Below are the code and all the weights of a small trained network. Each question names an input and a class and asks about switching units off, where a switched-off unit gives its printed mean instead of its output.

import numpy as np


def w(rows, s, z=0):
    codes = np.array(rows[::2]) - 128.0
    scale = np.full(codes.shape[1], s)
    scale[-1] = z or s
    return codes * scale


def f(y):
    return y / 2 * (1 + np.tanh(0.7978845608 * (y + 0.044715 * y**3)))


def log_softmax(a):
    a = a - a.max(-1, keepdims=True)
    return a - np.log(np.exp(a).sum(-1, keepdims=True))


def net(x, mask):
    res = np.array(x, float).reshape(1, 8) / 4 @ E
    y = f(res @ A[0][:, :-1].T + A[0][:, -1])
    res = res + np.where(mask, y, B[0][:, -1]) @ B[0][:, :-1]
    return log_softmax(res[-1] @ U[:, :-1].T + U[:, -1])


A, B = {}, {}
E = w([
[122,132,130,132,129,126,130,128,130,132,127],'x0',
[42,222,129,126,24,137,211,50,137,43,175],'x1',
[71,204,118,20,92,137,143,203,168,215,46],'x2',
[43,150,185,158,209,64,153,168,18,86,70],'x3',
[131,134,137,129,122,130,122,127,127,127,129],'x4',
[157,82,174,94,171,51,200,75,253,88,61],'x5',
[121,123,123,134,127,125,124,111,132,138,124],'x6',
[99,49,218,72,140,201,205,79,71,196,174],'x7',
],0.0054)
A[0] = w([
[72,191,118,14,117,139,142,189,161,213,70,63],'n0',
[88,173,57,171,84,235,44,192,3,174,214,138],'n1',
[204,55,135,134,192,118,65,193,122,200,92,100],'n2',
[193,55,120,127,206,136,69,187,115,190,85,71],'n3',
[198,116,84,114,75,158,130,112,198,168,164,109],'n4',
[162,186,21,200,118,77,64,168,174,61,85,89],'n5',
[33,130,163,151,180,67,136,176,60,85,87,105],'n6',
[208,110,79,88,60,179,104,108,172,139,162,50],'n7',
[110,51,205,76,154,220,190,83,93,183,176,91],'n8',
[66,146,194,165,175,69,137,163,49,94,77,90],'n9',
[173,62,136,228,177,135,122,67,106,67,209,80],'n10',
[177,118,86,116,93,172,101,103,194,159,179,3],'n11',
],0.0049,0.0021)
B[0] = w([
[242,85,32,247,22,72,199,218,41,118,34,195],'n0',
[96,13,114,91,229,83,216,143,250,47,74,255],'n1',
[75,184,136,147,30,195,204,78,177,39,196,197],'n2',
[70,191,154,151,3,197,167,78,181,52,228,189],'n3',
[155,152,101,74,209,140,141,105,117,197,150,175],'n4',
[53,131,233,55,122,41,5,219,77,169,192,220],'n5',
[204,211,59,97,191,189,160,68,141,206,218,202],'n6',
[185,187,104,95,193,116,132,116,110,208,181,169],'n7',
[78,124,216,53,96,3,18,224,66,159,161,212],'n8',
[187,199,48,88,177,167,157,60,122,237,204,200],'n9',
[217,87,60,235,47,59,183,199,25,165,44,214],'n10',
[181,175,81,103,155,126,144,102,120,200,188,152],'n11',
],0.0057,0.0046)
U = w([
[225,102,60,210,39,91,170,183,36,148,60,41],'0',
[177,201,78,82,236,182,131,70,110,228,205,60],'1',
[52,124,242,60,116,49,17,194,83,151,178,65],'2',
[44,189,145,139,11,223,179,68,159,23,199,87],'3',
[115,112,137,125,151,150,125,123,137,114,100,254],'4',
[107,30,118,91,254,101,189,132,224,59,70,97],'5',
[118,124,141,125,135,156,109,112,110,123,89,241],'6',
],0.0087,0.0062)

Each question gives the input, the list of numbers given to net, and the class t.
The units are the neurons (one row each of A and B). Each row of codes is followed by its name. A weight is (code - 128) times the scale printed after its matrix; where a second scale follows, it is the last column's (A, B and U).
mask holds one flag per neuron, in row order. A switched-off neuron (its flag False) gives its mean, the last column of its row in B, instead of its output. The means were averaged over made-up inputs and are rounded, as every weight is.
A unit's drop is (log p(t) with every unit on - log p(t) with that unit switched off) / (log p(t) with every unit on - log p(t) with every unit switched off).
The circuit of an input: a set's keep is (log p(t) with only the set's units on - log p(t) with every unit switched off) / (log p(t) with every unit on - log p(t) with every unit switched off). Starting from all 12 units, units are removed one at a time, each time the one whose removal leaves the highest keep (on an exact tie, the one counted first), for as long as the keep stays at least 0.8.
units of the circuit, in order: the units of the circuit, biggest drop first
most important unit: the unit with the biggest drop
k most important neurons: the k neurons with the biggest drops, biggest first
drop of u: that unit's drop, to one decimal
input [-2,-5,-2,2,6,-7,-7,-3], class 5: units of the circuit, in order	n1
input [3,-7,7,-7,-3,-7,0,1], class 0: 4 most important neurons	n0, n6, n9, n5
input [6,1,-1,7,0,6,6,-8], class 2: 2 most important neurons	n5, n1
input [4,5,1,5,-4,2,1,4], class 1: units of the circuit, in order	n6, n9
input [-6,8,2,-8,-3,-5,1,-6], class 1: units of the circuit, in order	n7, n4
input [5,-6,-6,-1,-7,3,3,-7], class 2: 2 most important neurons	n5, n0
input [-3,7,3,6,2,-8,8,-8], class 2: 2 most important neurons	n5, n2
input [-3,5,1,6,1,-1,1,5], class 1: 2 most important neurons	n6, n9
input [5,0,-8,5,0,-1,6,6], class 0: 2 most important neurons	n10, n5
input [1,-5,1,4,4,-4,-4,-2], class 3: units of the circuit, in order	n3, n2, n8
input [-7,0,5,2,-3,1,-4,8], class 2: 2 most important neurons	n8, n10
input [0,3,7,2,-8,6,1,0], class 0: 2 most important neurons	n0, n1
input [-2,5,-5,2,4,-6,6,5], class 5: 2 most important neurons	n1, n5
input [-3,-6,-4,-5,-5,7,-3,7], class 2: most important unit	n8
input [2,0,3,-6,6,-2,-7,-7], class 2: 3 most important neurons	n5, n6, n9
input [3,-3,6,-7,-7,-3,-7,-8], class 2: 2 most important neurons	n5, n10
input [7,3,-3,2,8,5,7,7], class 2: drop of n8	0.8
input [0,-8,5,2,8,5,8,5], class 3: drop of n4	0.0
input [2,5,2,-5,-2,-8,8,0], class 5: drop of n1	0.7
input [7,4,-7,5,-6,0,6,5], class 0: most important unit	n10
